Below are the code and all the weights of a small trained network. Each question names an input and a target symbol and asks about switching units off, where a switched-off unit gives its printed mean instead of its output.

import numpy as np


def w(rows, s, z=0):
    codes = np.array(rows[::2]) - 128.0
    scale = np.full(codes.shape[1], s)
    scale[-1] = z or s
    return codes * scale


def f(y):
    return y / 2 * (1 + np.tanh(0.7978845608 * (y + 0.044715 * y**3)))


def softmax(a):
    e = np.exp(a - a.max(-1, keepdims=True))
    return e / e.sum(-1, keepdims=True)


def log_softmax(a):
    a = a - a.max(-1, keepdims=True)
    return a - np.log(np.exp(a).sum(-1, keepdims=True))


def net(x, mask):
    ids = ['βλμξστφ'.index(c) for c in x.split()]
    T = len(ids)
    res = E[ids] + P[:T]
    u = 0
    for l in range(2):
        q, k, v = (res @ M[l].T for M in (Q, K, V))
        z = softmax(np.where(np.tri(T) > 0, q @ k.T / 2**0.5, -1e9)) @ v
        res = res + np.where(mask[u], z, O[l][:, -1]) @ O[l][:, :-1]
        u += 1
        y = f(res @ A[l][:, :-1].T + A[l][:, -1])
        res = res + np.where(mask[u : u + 4], y, B[l][:, -1]) @ B[l][:, :-1]
        u += 4
    return log_softmax(res[-1] @ U[:, :-1].T + U[:, -1])


Q, K, V, O, A, B = {}, {}, {}, {}, {}, {}
E = w([
[7,102,166,65,168,106],'β',
[55,160,127,211,93,35],'λ',
[99,93,89,129,148,74],'μ',
[98,118,244,90,168,105],'ξ',
[111,52,148,106,133,236],'σ',
[166,145,152,103,120,9],'τ',
[167,146,119,179,174,153],'φ',
],0.013)
P = w([
[171,128,59,188,88,131],'0',
[179,123,57,206,100,131],'1',
[81,72,253,164,103,109],'2',
[102,225,77,142,161,146],'3',
[201,146,44,173,162,143],'4',
[58,90,241,107,87,126],'5',
[125,254,86,95,211,195],'6',
[243,157,32,105,199,211],'7',
[46,107,233,42,76,146],'8',
],0.0077)
Q[0] = w([
[21,58,254,140,127,86],'0.h0',
[179,220,31,139,164,111],'0.h0',
],0.0074)
K[0] = w([
[187,252,97,3,228,168],'0.h0',
[2,129,84,206,113,70],'0.h0',
],0.0065)
V[0] = w([
[163,204,42,140,147,2],'0.h0',
[216,253,155,119,145,130],'0.h0',
],0.0049)
O[0] = w([
[131,128,69,102,145,12,255],'0.h0',
[189,104,193,198,185,105,78],'0.h0',
],0.011,0.0032)
A[0] = w([
[169,144,60,217,172,138,83],'0.n0',
[54,214,62,124,40,71,110],'0.n1',
[61,161,224,165,23,76,248],'0.n2',
[135,255,86,231,108,137,169],'0.n3',
],0.0059,0.0011)
B[0] = w([
[255,120,131,152,8,199,152],'0.n0',
[6,152,54,138,37,231,254],'0.n1',
[79,67,242,87,101,125,223],'0.n2',
[141,168,152,156,94,232,189],'0.n3',
],0.0063,0.0066)
Q[1] = w([
[146,88,22,171,71,159],'1.h0',
[119,44,174,248,211,2],'1.h0',
],0.006)
K[1] = w([
[121,52,75,171,125,116],'1.h0',
[253,160,102,81,254,138],'1.h0',
],0.0052)
V[1] = w([
[106,52,98,3,233,84],'1.h0',
[129,143,91,74,145,153],'1.h0',
],0.0058)
O[1] = w([
[146,71,134,82,105,122,1],'1.h0',
[141,110,181,128,254,58,101],'1.h0',
],0.0084,0.0065)
A[1] = w([
[193,28,21,173,171,139,136],'1.n0',
[176,43,219,117,68,53,3],'1.n1',
[144,63,254,180,204,144,191],'1.n2',
[253,139,70,158,74,65,157],'1.n3',
],0.0074,0.0034)
B[1] = w([
[200,10,134,127,89,153,179],'1.n0',
[109,40,75,163,101,153,213],'1.n1',
[214,151,125,179,105,130,253],'1.n2',
[148,164,169,25,52,162,212],'1.n3',
],0.012,0.0032)
U = w([
[24,112,118,58,223,121,202],'β',
[124,227,28,202,141,165,106],'λ',
[141,10,2,141,92,92,89],'μ',
[227,195,167,252,198,46,254],'ξ',
[137,34,96,224,162,247,76],'σ',
[105,193,235,49,61,86,54],'τ',
[154,154,221,124,94,249,63],'φ',
],0.0057)

Each question gives the input, a string of symbols that net reads in full, and the target symbol t.
The units are the heads (2 rows each of Q, K, V and O) and the neurons (one row each of A and B). Each row of codes is followed by its name. A weight is (code - 128) times the scale printed after its matrix; where a second scale follows, it is the last column's (O, A, B and U).
mask holds one flag per unit, layer by layer, with each layer's heads first. A switched-off unit (its flag False) gives its mean, the last column of its rows in O or B, instead of its output. The means were averaged over made-up inputs and are rounded, as every weight is.
A unit's drop is (log p(t) with every unit on - log p(t) with that unit switched off) / (log p(t) with every unit on - log p(t) with every unit switched off).
The circuit of an input: a set's keep is (log p(t) with only the set's units on - log p(t) with every unit switched off) / (log p(t) with every unit on - log p(t) with every unit switched off). Starting from all 10 units, units are removed one at a time, each time the one whose removal leaves the highest keep (on an exact tie, the one counted first), for as long as the keep stays at least 0.8.
units of the circuit, in order: the units of the circuit, biggest drop first
most important unit: the unit with the biggest drop
k most important neurons: the k neurons with the biggest drops, biggest first
drop of u: that unit's drop, to one decimal
input σ β λ λ λ τ, target μ: 4 most important neurons	[1.n1, 0.n1, 0.n2, 0.n3]
input λ λ τ, target μ: units of the circuit, in order	[1.n1, 1.h0, 0.n1, 0.n3]
input μ λ λ ξ, target ξ: units of the circuit, in order	[0.n1, 0.h0, 1.n2]
input λ μ μ, target β: 3 most important neurons	[1.n2, 0.n0, 1.n0]
input φ λ φ φ μ τ, target ξ: 3 most important neurons	[1.n2, 0.n0, 0.n1]
input μ β τ φ λ μ λ φ, target φ: units of the circuit, in order	[1.n3, 0.n0, 0.n1]
input λ λ μ τ φ μ, target ξ: units of the circuit, in order	[0.h0, 0.n1, 1.n2]
input λ λ λ τ λ λ, target μ: units of the circuit, in order	[0.h0, 1.n1, 0.n2]
input λ ξ β, target σ: most important unit	1.n1
input τ λ φ, target ξ: units of the circuit, in order	[0.n1, 1.n2]
input λ λ β λ β σ τ λ λ, target μ: units of the circuit, in order	[0.h0, 1.n1, 1.h0, 0.n2]
input λ λ β λ λ β λ τ μ, target μ: units of the circuit, in order	[0.h0, 1.h0, 1.n1, 0.n1]
input σ λ β, target φ: 2 most important neurons	[1.n2, 0.n2]
input λ ξ λ, target σ: 3 most important neurons	[1.n1, 0.n2, 0.n1]
input φ φ τ, target ξ: drop of 1.h0	0.4
input λ φ λ σ μ φ, target ξ: drop of 1.n3	0.1
input ξ μ μ β λ λ μ σ λ, target φ: drop of 0.n2	0.5
